Below are the code and all the weights of a small trained network. Each question names an input and a class and asks about switching units off, where a switched-off unit gives its printed mean instead of its output.

import numpy as np


def w(rows, s, z=0):
    codes = np.array(rows[::2]) - 128.0
    scale = np.full(codes.shape[1], s)
    scale[-1] = z or s
    return codes * scale


def norm(h):
    return h / np.sqrt((h * h).mean(-1, keepdims=True) + 1e-5)


def f(y):
    return np.maximum(y, 0)


def log_softmax(a):
    a = a - a.max(-1, keepdims=True)
    return a - np.log(np.exp(a).sum(-1, keepdims=True))


def net(x, mask):
    res = np.array(x, float).reshape(1, 5) / 4 @ E
    u = 0
    for l in range(4):
        y = f(norm(res) @ A[l][:, :-1].T + A[l][:, -1])
        res = res + np.where(mask[u : u + 6], y, B[l][:, -1]) @ B[l][:, :-1]
        u += 6
    return log_softmax(norm(res)[-1] @ U[:, :-1].T + U[:, -1])


A, B = {}, {}
E = w([
[144,109,58,106,133,85,242],'x0',
[155,134,2,55,87,171,110],'x1',
[91,147,79,208,102,68,64],'x2',
[199,27,72,65,43,165,128],'x3',
[76,132,182,151,40,204,236],'x4',
],0.0095)
A[0] = w([
[160,142,140,62,220,116,191,81],'0.n1',
[118,109,151,157,219,78,158,35],'0.n2',
[141,110,121,110,88,140,156,101],'0.n3',
[150,95,87,125,141,34,131,48],'0.n4',
[113,129,180,136,175,79,208,3],'0.n5',
[153,81,246,144,161,100,51,89],'0.n6',
],0.014,0.0052)
B[0] = w([
[85,52,33,200,167,182,108,219],'0.n1',
[176,176,246,62,95,84,125,202],'0.n2',
[149,85,132,122,160,175,41,200],'0.n3',
[68,106,215,156,153,67,94,204],'0.n4',
[179,180,218,140,63,155,179,205],'0.n5',
[52,58,22,181,209,210,149,254],'0.n6',
],0.012,0.0069)
A[1] = w([
[85,145,146,234,99,96,81,215],'1.n1',
[132,136,167,72,205,164,153,199],'1.n2',
[51,251,164,155,112,191,92,198],'1.n3',
[112,65,171,106,50,216,113,137],'1.n4',
[121,97,124,113,114,167,128,216],'1.n5',
[94,104,143,117,71,174,106,255],'1.n6',
],0.017,0.00097)
B[1] = w([
[61,129,94,99,160,92,134,215],'1.n1',
[118,81,52,127,117,120,140,177],'1.n2',
[107,120,119,143,182,78,57,216],'1.n3',
[179,88,138,161,56,171,123,248],'1.n4',
[53,250,186,208,64,108,123,192],'1.n5',
[238,99,54,115,139,118,148,197],'1.n6',
],0.015,0.013)
A[2] = w([
[57,120,39,165,207,148,65,225],'2.n1',
[95,196,99,64,120,181,152,114],'2.n2',
[183,215,148,99,100,56,152,14],'2.n3',
[165,104,144,86,87,201,147,3],'2.n4',
[101,114,130,114,139,122,207,88],'2.n5',
[139,123,195,69,148,243,249,11],'2.n6',
],0.015,0.0017)
B[2] = w([
[127,82,79,115,143,55,88,254],'2.n1',
[94,72,167,208,182,154,171,129],'2.n2',
[68,205,227,169,168,152,166,134],'2.n3',
[129,178,153,166,184,164,230,163],'2.n4',
[142,126,89,125,73,158,57,136],'2.n5',
[250,109,35,128,36,138,76,143],'2.n6',
],0.014,0.02)
A[3] = w([
[52,91,138,86,202,194,102,110],'3.n1',
[83,137,160,75,201,106,126,5],'3.n2',
[142,128,122,70,104,224,193,72],'3.n3',
[113,133,175,214,169,193,162,130],'3.n4',
[51,119,78,7,133,112,128,13],'3.n5',
[157,144,122,35,126,151,51,71],'3.n6',
],0.014,0.003)
B[3] = w([
[152,161,68,15,128,112,99,216],'3.n1',
[173,132,89,102,123,236,132,210],'3.n2',
[139,139,113,119,108,169,128,229],'3.n3',
[169,102,74,33,122,123,74,228],'3.n4',
[57,91,123,198,201,251,165,254],'3.n5',
[89,106,151,176,151,130,232,148],'3.n6',
],0.015,0.0057)
U = w([
[84,248,229,98,139,71,192,3],'0',
[192,150,76,172,49,180,197,110],'1',
[54,104,38,148,221,54,115,220],'2',
],0.012,0.0027)

Each question gives the input, the list of numbers given to net, and the class t.
The units are the neurons (one row each of A and B). Each row of codes is followed by its name. A weight is (code - 128) times the scale printed after its matrix; where a second scale follows, it is the last column's (A, B and U).
mask holds one flag per neuron, layer by layer. A switched-off neuron (its flag False) gives its mean, the last column of its row in B, instead of its output. The means were averaged over made-up inputs and are rounded, as every weight is.
A unit's drop is (log p(t) with every unit on - log p(t) with that unit switched off) / (log p(t) with every unit on - log p(t) with every unit switched off).
The circuit of an input: a set's keep is (log p(t) with only the set's units on - log p(t) with every unit switched off) / (log p(t) with every unit on - log p(t) with every unit switched off). Starting from the 12 units with the biggest drops (on a tie, the unit counted first), units are removed one at a time, each time the one whose removal leaves the highest keep (on an exact tie, the one counted first), for as long as the keep stays at least 0.8.
units of the circuit, in order: the units of the circuit, biggest drop first
top k neurons: the k neurons with the biggest drops, biggest first
k most important neurons of layer l: the k neurons of layer l with the biggest drops, biggest first
drop when u is switched off: that unit's drop, to one decimal
input [-5,8,-1,2,-4], class 1: units of the circuit, in order	(1.n3, 0.n6, 2.n1)
input [4,-6,3,-7,3], class 0: units of the circuit, in order	(0.n5, 0.n2)
input [6,0,-2,-5,1], class 1: units of the circuit, in order	(0.n5)
input [-6,-3,-8,0,4], class 1: top 2 neurons	(1.n4, 1.n1)
input [0,3,-5,0,1], class 1: top 2 neurons	(0.n6, 1.n3)
input [7,-4,6,2,-1], class 0: top 2 neurons	(0.n6, 0.n2)
input [8,-6,4,4,-4], class 0: top 2 neurons	(0.n2, 0.n6)
input [2,3,-6,-4,0], class 1: 3 most important neurons of layer 1	(1.n3, 1.n1, 1.n2)
input [8,-8,3,3,-4], class 0: top 2 neurons	(0.n2, 0.n5)
input [7,-4,2,-5,6], class 0: top 2 neurons	(0.n6, 1.n3)
input [7,3,-5,-4,3], class 1: drop when 0.n5 is switched off	0.2
input [7,-7,8,-6,4], class 0: drop when 0.n2 is switched off	0.1
input [3,-5,3,-3,5], class 0: drop when 0.n5 is switched off	0.3
input [-1,7,-6,0,-2], class 1: most important neuron of layer 1	(1.n3)
